Here is a tiny trained network, its code and every weight. The questions are about switching its units off for an input and a target symbol, where a switched-off unit gives its printed mean instead of its output.

import numpy as np


def w(rows, s, z=0):
    codes = np.array(rows[::2]) - 128.0
    scale = np.full(codes.shape[1], s)
    scale[-1] = z or s
    return codes * scale


def norm(h):
    return h / np.sqrt((h * h).mean(-1, keepdims=True) + 1e-5)


def f(y):
    return np.maximum(y, 0)


def softmax(a):
    e = np.exp(a - a.max(-1, keepdims=True))
    return e / e.sum(-1, keepdims=True)


def log_softmax(a):
    a = a - a.max(-1, keepdims=True)
    return a - np.log(np.exp(a).sum(-1, keepdims=True))


def net(x, mask):
    ids = ['αβγδηλμξσψ'.index(c) for c in x.split()]
    T = len(ids)
    res = E[ids] + P[:T]
    q, k, v = (norm(res) @ M[0].T for M in (Q, K, V))
    z = softmax(np.where(np.tri(T) > 0, q @ k.T / 4**0.5, -1e9)) @ v
    res = res + np.where(mask[0], z, O[0][:, -1]) @ O[0][:, :-1]
    y = f(norm(res) @ A[0][:, :-1].T + A[0][:, -1])
    res = res + np.where(mask[1:25], y, B[0][:, -1]) @ B[0][:, :-1]
    return log_softmax(norm(res)[-1] @ U[:, :-1].T + U[:, -1])


Q, K, V, O, A, B = {}, {}, {}, {}, {}, {}
E = w([
[58,251,152],'α',
[76,205,153],'β',
[64,197,53],'γ',
[62,253,115],'δ',
[3,207,134],'η',
[93,225,128],'λ',
[48,206,160],'μ',
[88,182,104],'ξ',
[50,182,94],'σ',
[44,191,135],'ψ',
],0.0064)
P = w([
[161,86,134],'0',
[9,52,31],'1',
[156,125,110],'2',
[10,56,25],'3',
[163,148,108],'4',
[47,170,187],'5',
[171,176,93],'6',
[38,155,182],'7',
[163,173,88],'8',
],0.015)
Q[0] = w([
[135,163,186],'head 0',
[123,140,143],'head 0',
[98,131,223],'head 0',
[107,220,9],'head 0',
],0.015)
K[0] = w([
[113,181,114],'head 0',
[107,75,71],'head 0',
[110,246,8],'head 0',
[236,60,183],'head 0',
],0.013)
V[0] = w([
[163,169,218],'head 0',
[222,135,3],'head 0',
[33,240,81],'head 0',
[149,220,120],'head 0',
],0.014)
O[0] = w([
[213,175,210,219],'head 0',
[98,227,5,107],'head 0',
[32,116,163,4],'head 0',
[103,216,146,128],'head 0',
],0.013,0.003)
A[0] = w([
[54,70,135,154],'neuron 0',
[140,45,101,90],'neuron 1',
[118,95,121,111],'neuron 2',
[44,24,135,161],'neuron 3',
[144,133,60,176],'neuron 4',
[139,119,181,173],'neuron 5',
[115,139,53,65],'neuron 6',
[123,134,76,54],'neuron 7',
[126,153,85,68],'neuron 8',
[118,141,133,103],'neuron 9',
[124,125,127,93],'neuron 10',
[117,144,133,97],'neuron 11',
[150,132,113,25],'neuron 12',
[180,106,129,2],'neuron 13',
[77,76,141,149],'neuron 14',
[121,190,108,105],'neuron 15',
[178,190,133,94],'neuron 16',
[104,141,143,95],'neuron 17',
[141,97,160,40],'neuron 18',
[71,113,99,175],'neuron 19',
[123,144,91,75],'neuron 20',
[201,163,188,96],'neuron 21',
[96,118,158,94],'neuron 22',
[164,133,253,187],'neuron 23',
],0.021,0.0065)
B[0] = w([
[210,201,168,210],'neuron 0',
[127,175,3,183],'neuron 1',
[129,150,127,146],'neuron 2',
[164,213,168,227],'neuron 3',
[104,103,173,205],'neuron 4',
[66,113,157,191],'neuron 5',
[94,87,159,177],'neuron 6',
[106,117,192,153],'neuron 7',
[109,117,146,162],'neuron 8',
[135,145,115,142],'neuron 9',
[132,138,126,128],'neuron 10',
[132,146,116,143],'neuron 11',
[114,152,121,131],'neuron 12',
[177,121,179,150],'neuron 13',
[187,201,181,189],'neuron 14',
[105,113,111,204],'neuron 15',
[117,208,132,194],'neuron 16',
[156,146,115,154],'neuron 17',
[132,151,68,155],'neuron 18',
[173,94,159,204],'neuron 19',
[103,118,150,153],'neuron 20',
[146,88,104,208],'neuron 21',
[139,146,143,161],'neuron 22',
[40,122,118,254],'neuron 23',
],0.015,0.0093)
U = w([
[60,80,199,80],'α',
[223,116,184,150],'β',
[45,99,82,97],'γ',
[70,156,88,122],'δ',
[171,144,205,103],'η',
[224,192,62,93],'λ',
[127,59,195,169],'μ',
[123,146,3,115],'ξ',
[85,85,67,188],'σ',
[167,94,101,254],'ψ',
],0.022,0.01)

Each question gives the input, a string of symbols that net reads in full, and the target symbol t.
The units are the heads (4 rows each of Q, K, V and O) and the neurons (one row each of A and B). Each row of codes is followed by its name. A weight is (code - 128) times the scale printed after its matrix; where a second scale follows, it is the last column's (O, A, B and U).
mask holds one flag per unit, heads first, then neurons. A switched-off unit (its flag False) gives its mean, the last column of its rows in O or B, instead of its output. The means were averaged over made-up inputs and are rounded, as every weight is.
A unit's drop is (log p(t) with every unit on - log p(t) with that unit switched off) / (log p(t) with every unit on - log p(t) with every unit switched off).
The circuit of an input: a set's keep is (log p(t) with only the set's units on - log p(t) with every unit switched off) / (log p(t) with every unit on - log p(t) with every unit switched off). Starting from the 12 units with the biggest drops (on a tie, the unit counted first), units are removed one at a time, each time the one whose removal leaves the highest keep (on an exact tie, the one counted first), for as long as the keep stays at least 0.8.
circuit, biggest first: the units of the circuit, biggest drop first
top k neurons: the k neurons with the biggest drops, biggest first
drop of u: that unit's drop, to one decimal
input σ σ λ η, target ξ: top 3 neurons -> neuron 1; neuron 6; neuron 23
input σ δ ξ μ, target ξ: top 3 neurons -> neuron 1; neuron 6; neuron 23
input α σ σ, target α: circuit, biggest first -> head 0; neuron 23
input ξ γ β α λ δ β μ γ, target ξ: top 2 neurons -> neuron 0; neuron 3
input σ λ ξ α, target ξ: top 3 neurons -> neuron 1; neuron 23; neuron 3
input ψ ψ σ λ, target λ: top 2 neurons -> neuron 1; neuron 3
input ξ δ δ ψ α ξ λ β α, target ξ: top 2 neurons -> neuron 0; neuron 3
input ψ λ ξ γ ψ, target ψ: top 2 neurons -> neuron 1; neuron 13
input ξ δ δ, target ξ: top neuron -> neuron 0
input β λ η σ η μ ξ, target β: drop of neuron 5 -> 0.0
input ψ α ψ λ μ γ δ, target ψ: drop of neuron 1 -> 0.2
input ψ ξ ξ μ, target λ: drop of head 0 -> 0.5
input γ γ λ, target γ: drop of head 0 -> 0.2
input β σ μ, target β: top neuron -> neuron 16
